Here is a tiny trained network, its code and every weight. The questions are about switching its units off for an input and a class, where a switched-off unit gives its printed mean instead of its output.

import numpy as np


def w(rows, s, z=0):
    codes = np.array(rows[::2]) - 128.0
    scale = np.full(codes.shape[1], s)
    scale[-1] = z or s
    return codes * scale


def norm(h):
    return h / np.sqrt((h * h).mean(-1, keepdims=True) + 1e-5)


def f(y):
    return y / 2 * (1 + np.tanh(0.7978845608 * (y + 0.044715 * y**3)))


def log_softmax(a):
    a = a - a.max(-1, keepdims=True)
    return a - np.log(np.exp(a).sum(-1, keepdims=True))


def net(x, mask):
    res = np.array(x, float).reshape(1, 3) / 4 @ E
    u = 0
    for l in range(3):
        y = f(norm(res) @ A[l][:, :-1].T + A[l][:, -1])
        res = res + np.where(mask[u : u + 9], y, B[l][:, -1]) @ B[l][:, :-1]
        u += 9
    return log_softmax(norm(res)[-1] @ U[:, :-1].T + U[:, -1])


A, B = {}, {}
E = w([
[128,195,86],'x0',
[186,84,56],'x1',
[9,25,1],'x2',
],0.005)
A[0] = w([
[156,70,94,207],'0.n1',
[84,125,71,53],'0.n2',
[173,119,111,109],'0.n3',
[2,168,158,124],'0.n4',
[225,98,95,115],'0.n5',
[129,174,53,112],'0.n6',
[10,115,235,2],'0.n7',
[168,142,21,107],'0.n8',
[135,201,174,163],'0.n9',
],0.0096,0.0033)
B[0] = w([
[218,58,114,214],'0.n1',
[198,152,109,163],'0.n2',
[102,81,143,136],'0.n3',
[114,89,173,230],'0.n4',
[172,91,106,188],'0.n5',
[7,127,41,168],'0.n6',
[102,168,163,188],'0.n7',
[133,254,20,201],'0.n8',
[60,170,167,255],'0.n9',
],0.0066,0.0034)
A[1] = w([
[254,104,98,246],'1.n1',
[57,146,133,17],'1.n2',
[202,62,111,233],'1.n3',
[189,169,105,61],'1.n4',
[195,130,87,182],'1.n5',
[95,144,119,67],'1.n6',
[71,82,119,99],'1.n7',
[161,17,96,76],'1.n8',
[110,21,72,147],'1.n9',
],0.0094,0.0013)
B[1] = w([
[111,87,176,253],'1.n1',
[197,124,196,159],'1.n2',
[98,59,162,217],'1.n3',
[115,230,168,148],'1.n4',
[161,90,172,188],'1.n5',
[204,113,166,132],'1.n6',
[206,2,167,152],'1.n7',
[182,54,122,218],'1.n8',
[135,51,87,241],'1.n9',
],0.0058,0.0034)
A[2] = w([
[58,189,181,134],'2.n1',
[162,196,134,5],'2.n2',
[145,164,131,77],'2.n3',
[157,62,127,69],'2.n4',
[191,252,207,104],'2.n5',
[80,204,78,68],'2.n6',
[155,129,72,141],'2.n7',
[209,109,163,176],'2.n8',
[173,77,101,68],'2.n9',
],0.012,0.0032)
B[2] = w([
[65,100,185,221],'2.n1',
[109,14,156,138],'2.n2',
[75,44,103,128],'2.n3',
[199,60,114,162],'2.n4',
[2,134,126,255],'2.n5',
[185,121,96,150],'2.n6',
[132,199,176,149],'2.n7',
[92,148,146,169],'2.n8',
[126,88,192,162],'2.n9',
],0.0092,0.0077)
U = w([
[172,189,4,169],'0',
[170,41,61,252],'1',
[199,229,129,3],'2',
[210,126,152,13],'3',
[42,151,147,253],'4',
[130,158,131,3],'5',
],0.011,0.0044)

Each question gives the input, the list of numbers given to net, and the class t.
The units are the neurons (one row each of A and B). Each row of codes is followed by its name. A weight is (code - 128) times the scale printed after its matrix; where a second scale follows, it is the last column's (A, B and U).
mask holds one flag per neuron, layer by layer. A switched-off neuron (its flag False) gives its mean, the last column of its row in B, instead of its output. The means were averaged over made-up inputs and are rounded, as every weight is.
A unit's drop is (log p(t) with every unit on - log p(t) with that unit switched off) / (log p(t) with every unit on - log p(t) with every unit switched off).
top k neurons: the k neurons with the biggest drops, biggest first
top k neurons in layer l: the k neurons of layer l with the biggest drops, biggest first
drop when u is switched off: that unit's drop, to one decimal
input [0,-7,6], class 1: top 2 neurons	[1.n7; 0.n9]
input [3,7,-2], class 3: top 3 neurons	[2.n5; 0.n5; 0.n1]
input [8,5,-2], class 0: top neuron	[0.n6]
input [-2,4,-2], class 3: top 2 neurons	[2.n5; 0.n6]
input [0,3,-2], class 3: top 2 neurons	[0.n5; 2.n5]
input [1,3,0], class 0: top 2 neurons	[0.n8; 0.n6]
input [3,2,4], class 0: top 2 neurons	[0.n8; 2.n7]
input [7,-2,6], class 0: top 2 neurons	[0.n8; 2.n5]
input [6,7,6], class 0: top 2 neurons	[0.n8; 2.n7]
input [-1,4,-3], class 3: top 2 neurons in layer 0	[0.n6; 0.n4]
input [3,-7,6], class 1: top 3 neurons in layer 0	[0.n9; 0.n8; 0.n2]
input [6,4,2], class 0: drop when 0.n8 is switched off	0.3
input [4,2,3], class 0: drop when 0.n8 is switched off	0.6
input [-8,-4,5], class 1: drop when 2.n5 is switched off	0.1
